Below are the code and all the weights of a small trained network. Each question names an input and a class and asks about switching units off, where a switched-off unit gives its printed mean instead of its output.

import numpy as np


def w(rows, s, z=0):
    codes = np.array(rows[::2]) - 128.0
    scale = np.full(codes.shape[1], s)
    scale[-1] = z or s
    return codes * scale


def f(y):
    return y / 2 * (1 + np.tanh(0.7978845608 * (y + 0.044715 * y**3)))


def log_softmax(a):
    a = a - a.max(-1, keepdims=True)
    return a - np.log(np.exp(a).sum(-1, keepdims=True))


def net(x, mask):
    res = np.array(x, float).reshape(1, 3) / 4 @ E
    y = f(res @ A[0][:, :-1].T + A[0][:, -1])
    res = res + np.where(mask, y, B[0][:, -1]) @ B[0][:, :-1]
    return log_softmax(res[-1] @ U[:, :-1].T + U[:, -1])


A, B = {}, {}
E = w([
[121,175,236,237,106,210,82,182],'x0',
[238,152,126,170,89,59,78,196],'x1',
[101,169,185,140,226,45,246,93],'x2',
],0.013)
A[0] = w([
[79,79,93,103,110,197,81,156,118],'neuron 1',
[78,120,128,111,132,189,136,61,91],'neuron 2',
[98,131,175,190,106,134,126,155,79],'neuron 3',
[87,110,83,104,72,183,66,164,96],'neuron 4',
[103,215,222,147,217,26,200,100,90],'neuron 5',
[124,168,174,149,133,172,67,77,75],'neuron 6',
[13,118,110,104,142,216,131,108,186],'neuron 7',
[104,214,191,155,100,154,134,138,57],'neuron 8',
[114,169,192,146,100,219,85,186,163],'neuron 9',
[219,201,138,140,123,65,115,174,92],'neuron 10',
[155,96,53,61,132,87,119,84,251],'neuron 11',
[174,94,97,155,48,104,50,101,120],'neuron 12',
[120,89,30,84,117,59,153,127,50],'neuron 13',
[65,121,135,106,174,191,147,92,57],'neuron 14',
[179,151,102,138,125,46,107,207,106],'neuron 15',
[156,101,110,82,141,168,84,112,85],'neuron 16',
[98,139,159,246,158,158,126,148,231],'neuron 17',
],0.011,0.014)
B[0] = w([
[74,131,142,182,184,71,187,184,179],'neuron 1',
[106,178,70,138,69,104,82,115,167],'neuron 2',
[120,102,92,107,139,127,159,57,162],'neuron 3',
[67,121,156,185,204,81,180,175,183],'neuron 4',
[114,115,149,200,200,65,165,190,250],'neuron 5',
[39,82,74,108,134,145,163,64,153],'neuron 6',
[168,196,90,139,44,144,129,138,216],'neuron 7',
[74,86,83,76,171,168,184,41,166],'neuron 8',
[172,82,85,108,132,150,128,105,223],'neuron 9',
[65,198,39,124,49,115,122,101,188],'neuron 10',
[217,80,100,81,123,173,94,143,239],'neuron 11',
[112,150,125,183,166,98,167,150,186],'neuron 12',
[100,25,33,86,140,167,171,58,182],'neuron 13',
[22,193,77,139,49,103,93,60,167],'neuron 14',
[69,220,72,103,52,125,94,83,184],'neuron 15',
[11,115,97,135,173,107,159,126,148],'neuron 16',
[233,99,116,74,150,132,76,94,234],'neuron 17',
],0.012,0.023)
U = w([
[145,52,102,90,140,141,138,74,85],'0',
[106,197,103,130,57,107,127,109,122],'1',
[101,119,122,165,188,83,152,164,103],'2',
[253,118,126,118,109,135,101,181,251],'3',
[109,124,142,107,113,131,108,114,107],'4',
[108,124,140,111,121,104,103,140,109],'5',
[131,118,147,113,115,145,109,144,104],'6',
[115,126,151,129,132,131,124,133,112],'7',
],0.021,0.019)

Each question gives the input, the list of numbers given to net, and the class t.
The units are the neurons (one row each of A and B). Each row of codes is followed by its name. A weight is (code - 128) times the scale printed after its matrix; where a second scale follows, it is the last column's (A, B and U).
mask holds one flag per neuron, in row order. A switched-off neuron (its flag False) gives its mean, the last column of its row in B, instead of its output. The means were averaged over made-up inputs and are rounded, as every weight is.
A unit's drop is (log p(t) with every unit on - log p(t) with that unit switched off) / (log p(t) with every unit on - log p(t) with every unit switched off).
most important unit: the unit with the biggest drop
k most important neurons: the k neurons with the biggest drops, biggest first
drop when u is switched off: that unit's drop, to one decimal
input [7,-8,-5], class 1: most important unit -> neuron 7
input [-5,-5,-6], class 2: 2 most important neurons -> neuron 1; neuron 4
input [-5,-6,-6], class 1: 4 most important neurons -> neuron 7; neuron 5; neuron 2; neuron 17
input [5,6,-2], class 1: 3 most important neurons -> neuron 10; neuron 15; neuron 11
input [-4,2,5], class 2: 2 most important neurons -> neuron 5; neuron 17
input [8,8,-8], class 0: 2 most important neurons -> neuron 9; neuron 17
input [-2,-4,2], class 1: 2 most important neurons -> neuron 17; neuron 14
input [-5,5,-7], class 2: 2 most important neurons -> neuron 12; neuron 4
input [-6,0,-7], class 2: 2 most important neurons -> neuron 4; neuron 1
input [2,1,-4], class 2: 2 most important neurons -> neuron 11; neuron 4
input [4,2,0], class 0: 2 most important neurons -> neuron 7; neuron 11
input [4,1,-2], class 0: 3 most important neurons -> neuron 7; neuron 11; neuron 6
input [1,-2,3], class 3: 2 most important neurons -> neuron 4; neuron 1
input [7,6,4], class 0: most important unit -> neuron 17
input [0,-3,2], class 3: drop when neuron 10 is switched off -> 0.3
input [6,2,-2], class 0: drop when neuron 11 is switched off -> 0.0
input [8,7,-7], class 0: drop when neuron 17 is switched off -> 0.1
